Below are the code and all the weights of a small trained network. Each question names an input and a class and asks about switching units off, where a switched-off unit gives its printed mean instead of its output.

import numpy as np


def w(rows, s, z=0):
    codes = np.array(rows[::2]) - 128.0
    scale = np.full(codes.shape[1], s)
    scale[-1] = z or s
    return codes * scale


def f(y):
    return y / 2 * (1 + np.tanh(0.7978845608 * (y + 0.044715 * y**3)))


def log_softmax(a):
    a = a - a.max(-1, keepdims=True)
    return a - np.log(np.exp(a).sum(-1, keepdims=True))


def net(x, mask):
    res = np.array(x, float).reshape(1, 6) / 4 @ E
    y = f(res @ A[0][:, :-1].T + A[0][:, -1])
    res = res + np.where(mask, y, B[0][:, -1]) @ B[0][:, :-1]
    return log_softmax(res[-1] @ U[:, :-1].T + U[:, -1])


A, B = {}, {}
E = w([
[18,72,84,88,195],'x0',
[119,135,124,125,117],'x1',
[168,61,124,10,69],'x2',
[137,233,227,43,202],'x3',
[130,140,103,123,128],'x4',
[133,130,116,127,132],'x5',
],0.012)
A[0] = w([
[39,154,127,186,172,139],'neuron 1',
[88,88,100,180,77,253],'neuron 2',
[185,196,157,223,97,190],'neuron 3',
[235,105,145,103,65,165],'neuron 4',
[160,186,196,47,162,129],'neuron 5',
[101,214,139,71,222,99],'neuron 6',
[129,211,135,248,136,164],'neuron 7',
[78,143,132,160,204,148],'neuron 8',
[111,211,181,69,215,117],'neuron 9',
[153,152,122,112,81,99],'neuron 10',
[128,82,106,169,70,210],'neuron 11',
[158,141,159,117,123,119],'neuron 12',
[64,150,101,176,176,110],'neuron 13',
[56,60,112,56,168,62],'neuron 14',
[136,84,119,50,119,98],'neuron 15',
[219,86,62,179,4,198],'neuron 16',
[107,107,114,182,194,128],'neuron 17',
[232,133,136,101,47,172],'neuron 18',
[159,175,191,69,144,112],'neuron 19',
[52,137,129,196,131,158],'neuron 20',
],0.013,0.0075)
B[0] = w([
[82,135,143,168,129,188],'neuron 1',
[141,50,104,145,147,207],'neuron 2',
[190,96,112,20,170,222],'neuron 3',
[121,118,171,187,35,198],'neuron 4',
[149,209,94,81,74,218],'neuron 5',
[91,136,215,129,108,215],'neuron 6',
[212,88,129,10,205,221],'neuron 7',
[105,140,193,183,174,182],'neuron 8',
[89,196,243,153,71,229],'neuron 9',
[112,137,146,132,96,145],'neuron 10',
[128,94,137,174,111,198],'neuron 11',
[176,148,109,135,94,149],'neuron 12',
[78,128,122,170,106,174],'neuron 13',
[185,94,130,43,213,188],'neuron 14',
[171,145,119,63,113,170],'neuron 15',
[133,100,178,147,124,250],'neuron 16',
[94,116,92,167,132,166],'neuron 17',
[119,130,174,166,41,204],'neuron 18',
[147,164,108,94,98,195],'neuron 19',
[98,100,89,169,141,179],'neuron 20',
],0.012,0.022)
U = w([
[202,10,102,93,144,216],'0',
[92,127,250,222,93,172],'1',
[162,184,181,25,164,183],'2',
[141,182,152,151,54,3],'3',
[69,95,76,236,184,61],'4',
],0.011,0.0058)

Each question gives the input, the list of numbers given to net, and the class t.
The units are the neurons (one row each of A and B). Each row of codes is followed by its name. A weight is (code - 128) times the scale printed after its matrix; where a second scale follows, it is the last column's (A, B and U).
mask holds one flag per neuron, in row order. A switched-off neuron (its flag False) gives its mean, the last column of its row in B, instead of its output. The means were averaged over made-up inputs and are rounded, as every weight is.
A unit's drop is (log p(t) with every unit on - log p(t) with that unit switched off) / (log p(t) with every unit on - log p(t) with every unit switched off).
The circuit of an input: a set's keep is (log p(t) with only the set's units on - log p(t) with every unit switched off) / (log p(t) with every unit on - log p(t) with every unit switched off). Starting from the 12 units with the biggest drops (on a tie, the unit counted first), units are removed one at a time, each time the one whose removal leaves the highest keep (on an exact tie, the one counted first), for as long as the keep stays at least 0.8.
circuit, biggest first: the units of the circuit, biggest drop first
top k neurons: the k neurons with the biggest drops, biggest first
drop of u: that unit's drop, to one decimal
input [-1,-1,2,6,-7,-7], class 3: circuit, biggest first	neuron 5; neuron 7
input [0,-5,-2,-2,3,7], class 0: circuit, biggest first	neuron 9
input [1,6,-2,8,3,-7], class 1: top 4 neurons	neuron 9; neuron 6; neuron 3; neuron 14
input [-6,8,1,1,-8,3], class 3: top 2 neurons	neuron 4; neuron 18
input [-8,-6,2,7,0,-3], class 3: top 2 neurons	neuron 4; neuron 18
input [-7,-1,-1,-5,4,-7], class 0: top 2 neurons	neuron 3; neuron 9
input [-1,8,1,5,5,-4], class 3: drop of neuron 14	0.3
input [-7,-6,-1,-2,2,-1], class 0: drop of neuron 3	0.3
input [-6,-2,-2,0,4,-4], class 0: drop of neuron 9	0.3
input [1,7,-7,-3,0,2], class 4: drop of neuron 1	0.2
